Below is a small trained network, with its code and all its weights. Each question gives an input and a target symbol and asks what happens when units are switched off, that is, made to give their printed mean instead of their output.

import numpy as np


def w(rows, s, z=0):
    codes = np.array(rows[::2]) - 128.0
    scale = np.full(codes.shape[1], s)
    scale[-1] = z or s
    return codes * scale


def f(y):
    return y / 2 * (1 + np.tanh(0.7978845608 * (y + 0.044715 * y**3)))


def softmax(a):
    e = np.exp(a - a.max(-1, keepdims=True))
    return e / e.sum(-1, keepdims=True)


def log_softmax(a):
    a = a - a.max(-1, keepdims=True)
    return a - np.log(np.exp(a).sum(-1, keepdims=True))


def net(x, mask):
    ids = ['βζηθλμξπσφψω'.index(c) for c in x.split()]
    T = len(ids)
    res = E[ids] + P[:T]
    u = 0
    for l in range(2):
        r = res
        for j in range(3):
            rows = slice(4 * j, 4 * j + 4)
            q, k, v = (r @ M[l][rows].T for M in (Q, K, V))
            z = softmax(np.where(np.tri(T) > 0, q @ k.T / 4**0.5, -1e9)) @ v
            o = O[l][rows]
            res = res + np.where(mask[u + j], z, o[:, -1]) @ o[:, :-1]
        u += 3
        y = f(res @ A[l][:, :-1].T + A[l][:, -1])
        res = res + np.where(mask[u : u + 4], y, B[l][:, -1]) @ B[l][:, :-1]
        u += 4
    return log_softmax(res[-1] @ U[:, :-1].T + U[:, -1])


Q, K, V, O, A, B = {}, {}, {}, {}, {}, {}
E = w([
[171,130,85,220,84,64,163,83],'β',
[5,117,70,73,94,156,159,85],'ζ',
[117,97,169,107,168,110,116,115],'η',
[131,133,113,80,164,111,120,126],'θ',
[130,104,135,85,157,108,130,133],'λ',
[116,117,144,96,176,109,111,107],'μ',
[172,128,191,133,117,189,121,144],'ξ',
[70,197,179,110,98,212,126,67],'π',
[141,131,123,254,136,63,120,81],'σ',
[106,115,84,128,120,201,124,199],'φ',
[30,113,120,179,185,172,68,179],'ψ',
[128,161,112,89,178,117,104,103],'ω',
],0.014)
P = w([
[135,171,181,187,132,8,65,203],'0',
[135,212,190,175,202,75,169,192],'1',
[144,176,162,175,244,132,209,157],'2',
[171,173,144,114,153,124,245,159],'3',
[183,78,83,137,197,179,211,108],'4',
[190,22,71,110,146,184,97,89],'5',
[168,98,99,73,80,162,168,91],'6',
[174,37,62,51,68,152,59,128],'7',
[128,79,118,25,59,110,2,147],'8',
],0.0059)
Q[0] = w([
[129,179,163,128,103,1,129,122],'L0H1',
[53,198,198,68,108,144,157,148],'L0H1',
[164,148,146,137,204,141,253,94],'L0H1',
[187,94,127,96,61,170,115,56],'L0H1',
[121,123,135,107,157,143,134,121],'L0H2',
[137,122,125,162,126,97,126,96],'L0H2',
[133,131,134,98,163,160,118,142],'L0H2',
[116,127,129,101,143,113,132,149],'L0H2',
[142,108,109,109,151,167,133,178],'L0H3',
[97,129,104,147,150,120,114,138],'L0H3',
[156,118,135,148,98,157,113,178],'L0H3',
[97,150,126,127,122,138,106,150],'L0H3',
],0.035)
K[0] = w([
[239,84,83,152,77,22,45,117],'L0H1',
[97,129,150,30,8,183,52,109],'L0H1',
[114,220,182,100,69,20,182,228],'L0H1',
[214,124,109,84,138,160,252,84],'L0H1',
[138,119,127,95,100,165,130,144],'L0H2',
[124,118,135,204,124,90,168,139],'L0H2',
[114,105,128,82,134,178,150,111],'L0H2',
[113,109,147,122,142,184,132,127],'L0H2',
[197,118,102,100,164,134,145,177],'L0H3',
[115,146,73,147,130,114,112,164],'L0H3',
[146,142,171,149,95,178,134,198],'L0H3',
[136,115,93,140,109,175,111,127],'L0H3',
],0.026)
V[0] = w([
[171,197,86,118,101,104,151,65],'L0H1',
[89,124,130,158,189,98,91,8],'L0H1',
[145,186,57,61,224,127,64,121],'L0H1',
[112,7,226,120,165,87,184,142],'L0H1',
[116,90,107,109,97,125,97,178],'L0H2',
[108,114,103,114,100,142,144,58],'L0H2',
[97,105,133,86,156,118,158,170],'L0H2',
[133,63,65,157,121,103,183,142],'L0H2',
[116,146,144,176,68,143,92,86],'L0H3',
[174,119,116,91,116,155,56,104],'L0H3',
[165,91,128,132,68,152,140,173],'L0H3',
[164,150,184,126,111,134,115,173],'L0H3',
],0.012)
O[0] = w([
[104,153,108,128,67,72,38,122,124],'L0H1',
[71,152,149,189,60,102,192,135,252],'L0H1',
[215,111,68,147,66,110,174,144,113],'L0H1',
[86,85,185,94,171,124,255,137,19],'L0H1',
[112,182,119,95,152,130,189,115,108],'L0H2',
[136,120,210,116,84,103,137,213,253],'L0H2',
[93,182,143,97,141,130,100,143,201],'L0H2',
[157,230,84,115,114,118,164,167,154],'L0H2',
[154,114,102,123,146,166,211,115,60],'L0H3',
[110,133,185,160,165,113,169,135,37],'L0H3',
[154,114,126,157,202,179,75,119,39],'L0H3',
[98,167,92,168,185,128,117,95,27],'L0H3',
],0.0091,0.0028)
A[0] = w([
[28,134,120,206,208,158,128,193,103],'L0N1',
[133,115,130,71,173,214,101,147,2],'L0N2',
[195,195,254,225,177,107,124,99,41],'L0N3',
[127,124,109,198,61,221,194,126,71],'L0N4',
],0.0086,0.0037)
B[0] = w([
[188,104,159,208,128,167,107,176,252],'L0N1',
[80,162,125,209,61,119,120,121,211],'L0N2',
[201,105,12,2,58,179,100,94,161],'L0N3',
[110,182,110,106,149,112,1,115,240],'L0N4',
],0.0075,0.0028)
Q[1] = w([
[62,95,8,112,172,121,88,241],'L1H1',
[63,154,146,130,122,70,100,145],'L1H1',
[138,149,149,132,93,225,94,173],'L1H1',
[175,180,134,182,209,50,66,122],'L1H1',
[155,109,131,4,197,181,64,150],'L1H2',
[192,115,105,37,42,138,116,71],'L1H2',
[185,180,154,199,89,237,85,136],'L1H2',
[70,222,207,130,122,45,33,20],'L1H2',
[168,124,172,91,153,122,138,103],'L1H3',
[79,66,19,74,121,120,143,164],'L1H3',
[128,125,116,57,120,198,88,127],'L1H3',
[150,123,93,176,196,109,114,191],'L1H3',
],0.016)
K[1] = w([
[124,255,122,137,129,188,148,166],'L1H1',
[101,163,152,147,86,112,130,109],'L1H1',
[137,93,154,145,105,174,78,163],'L1H1',
[74,125,61,191,144,133,139,59],'L1H1',
[120,123,151,28,189,177,72,162],'L1H2',
[193,111,145,53,76,138,119,145],'L1H2',
[187,187,180,184,108,169,91,127],'L1H2',
[89,183,188,99,81,110,107,4],'L1H2',
[118,76,126,168,136,147,126,131],'L1H3',
[174,208,181,102,136,132,156,180],'L1H3',
[124,132,150,55,116,181,106,139],'L1H3',
[100,176,74,128,167,137,171,74],'L1H3',
],0.02)
V[1] = w([
[166,38,156,161,117,184,161,158],'L1H1',
[171,85,90,95,132,69,31,238],'L1H1',
[209,96,169,122,122,96,162,68],'L1H1',
[131,53,81,111,213,6,152,129],'L1H1',
[161,176,129,228,63,160,77,173],'L1H2',
[158,166,134,137,102,86,133,46],'L1H2',
[150,131,207,134,97,255,137,83],'L1H2',
[16,111,76,153,34,199,181,140],'L1H2',
[187,222,248,148,194,67,120,116],'L1H3',
[91,107,70,65,175,80,104,137],'L1H3',
[214,113,61,83,80,193,169,93],'L1H3',
[63,72,25,146,189,83,126,200],'L1H3',
],0.009)
O[1] = w([
[123,189,100,118,160,97,213,112,102],'L1H1',
[172,132,127,156,174,206,145,137,188],'L1H1',
[130,157,69,88,110,169,85,137,37],'L1H1',
[180,172,139,85,93,157,128,232,2],'L1H1',
[97,129,83,99,92,176,76,26,246],'L1H2',
[120,66,109,128,144,135,167,133,116],'L1H2',
[87,168,79,97,155,73,110,128,131],'L1H2',
[112,166,100,193,191,174,107,74,236],'L1H2',
[160,182,52,92,134,163,79,169,75],'L1H3',
[142,81,155,115,108,173,116,176,115],'L1H3',
[120,2,106,154,174,157,157,84,112],'L1H3',
[140,185,182,121,101,183,156,85,114],'L1H3',
],0.0092,0.0095)
A[1] = w([
[253,132,178,54,168,96,90,75,104],'L1N1',
[27,110,149,104,95,194,135,160,23],'L1N2',
[132,128,201,47,219,110,94,145,1],'L1N3',
[69,128,91,129,133,166,97,112,68],'L1N4',
],0.015,0.0031)
B[1] = w([
[214,37,147,71,188,114,91,106,147],'L1N1',
[147,89,149,77,109,184,155,103,160],'L1N2',
[29,134,2,175,125,193,138,154,148],'L1N3',
[151,123,143,110,134,106,150,206,254],'L1N4',
],0.013,0.022)
U = w([
[193,123,46,193,6,101,145,69,252],'β',
[175,162,163,128,75,72,203,173,125],'ζ',
[156,183,104,51,128,136,103,56,146],'η',
[80,121,160,113,122,34,56,129,121],'θ',
[87,190,53,109,80,104,200,62,100],'λ',
[173,83,70,127,181,95,143,51,46],'μ',
[225,116,178,126,132,90,141,163,63],'ξ',
[73,124,87,131,135,152,125,86,10],'π',
[76,158,116,66,125,194,31,87,16],'σ',
[84,116,172,97,103,144,177,55,127],'φ',
[157,196,180,254,237,167,79,93,242],'ψ',
[152,129,104,104,122,141,140,168,48],'ω',
],0.0059,0.0039)

Each question gives the input, a string of symbols that net reads in full, and the target symbol t.
The units are the heads (4 rows each of Q, K, V and O) and the neurons (one row each of A and B). Each row of codes is followed by its name. A weight is (code - 128) times the scale printed after its matrix; where a second scale follows, it is the last column's (O, A, B and U).
mask holds one flag per unit, layer by layer, with each layer's heads first. A switched-off unit (its flag False) gives its mean, the last column of its rows in O or B, instead of its output. The means were averaged over made-up inputs and are rounded, as every weight is.
A unit's drop is (log p(t) with every unit on - log p(t) with that unit switched off) / (log p(t) with every unit on - log p(t) with every unit switched off).
The circuit of an input: a set's keep is (log p(t) with only the set's units on - log p(t) with every unit switched off) / (log p(t) with every unit on - log p(t) with every unit switched off). Starting from the 12 units with the biggest drops (on a tie, the unit counted first), units are removed one at a time, each time the one whose removal leaves the highest keep (on an exact tie, the one counted first), for as long as the keep stays at least 0.8.
circuit, biggest first: the units of the circuit, biggest drop first
top k neurons: the k neurons with the biggest drops, biggest first
heads that matter: for each layer, one digit per head in row order, 1 if its drop is at least 0.15 and else 0, layers parted by /
input σ π σ ξ, target μ: circuit, biggest first -> [L0N3; L0H3; L1H3]
input ψ φ θ ζ ψ η μ, target ψ: heads that matter -> 001 / 010
input θ ζ φ ζ, target ψ: circuit, biggest first -> [L1H2; L1H1]
input ξ ψ π π θ, target η: circuit, biggest first -> [L0H1; L0N1; L1H2; L1H3]
input ζ ξ φ, target ψ: circuit, biggest first -> [L0N1; L0H3]
input σ π μ θ ζ, target φ: circuit, biggest first -> [L0H2; L1H3; L1N2]
input β λ λ θ, target σ: circuit, biggest first -> [L0H1; L1H3; L1H1]
input λ ω β, target β: circuit, biggest first -> [L0H2; L1H2]
input η μ ζ θ, target λ: heads that matter -> 100 / 000
input ζ ξ μ θ π ω ω σ θ, target β: circuit, biggest first -> [L0H1]
input η ξ β β ζ φ ζ, target ψ: heads that matter -> 010 / 110
input φ θ ψ ξ ψ ζ μ, target π: circuit, biggest first -> [L1N3; L0H1]
input ψ β φ θ φ ξ μ, target ξ: circuit, biggest first -> [L0H1; L1H2; L1N1]
input φ θ π ζ ψ η, target θ: circuit, biggest first -> [L0H1; L1H1; L0H3]
input σ λ μ ξ λ θ, target ζ: heads that matter -> 100 / 010
input ζ ξ ζ, target μ: circuit, biggest first -> [L0N3; L1H3]
input η π θ ψ ζ ξ ζ, target μ: circuit, biggest first -> [L0H2; L0N3; L1H3; L0H3]
input β β π ζ φ φ ζ φ, target φ: heads that matter -> 011 / 011
input ζ ω ξ θ ξ μ ξ ζ η, target ζ: circuit, biggest first -> [L0H1; L1H2]
input ω θ ξ ζ η, target ξ: top 3 neurons -> [L0N2; L1N1; L1N3]
input ω ψ σ ω, target β: heads that matter -> 100 / 000
input π ψ ω, target θ: heads that matter -> 101 / 000
input ω σ ξ, target μ: heads that matter -> 000 / 000
input σ η ω, target φ: top 3 neurons -> [L0N3; L1N2; L0N4]
input ω β μ, target β: circuit, biggest first -> [L0H1; L1H2]
input φ λ λ η θ, target ω: heads that matter -> 100 / 110
input ψ π φ β ζ ξ λ π ψ, target ψ: heads that matter -> 101 / 100
input φ ω φ θ, target μ: heads that matter -> 100 / 010
input β π φ β ξ π β ω, target π: heads that matter -> 100 / 010
input λ λ π ζ φ λ π, target φ: top 2 neurons -> [L1N2; L0N1]
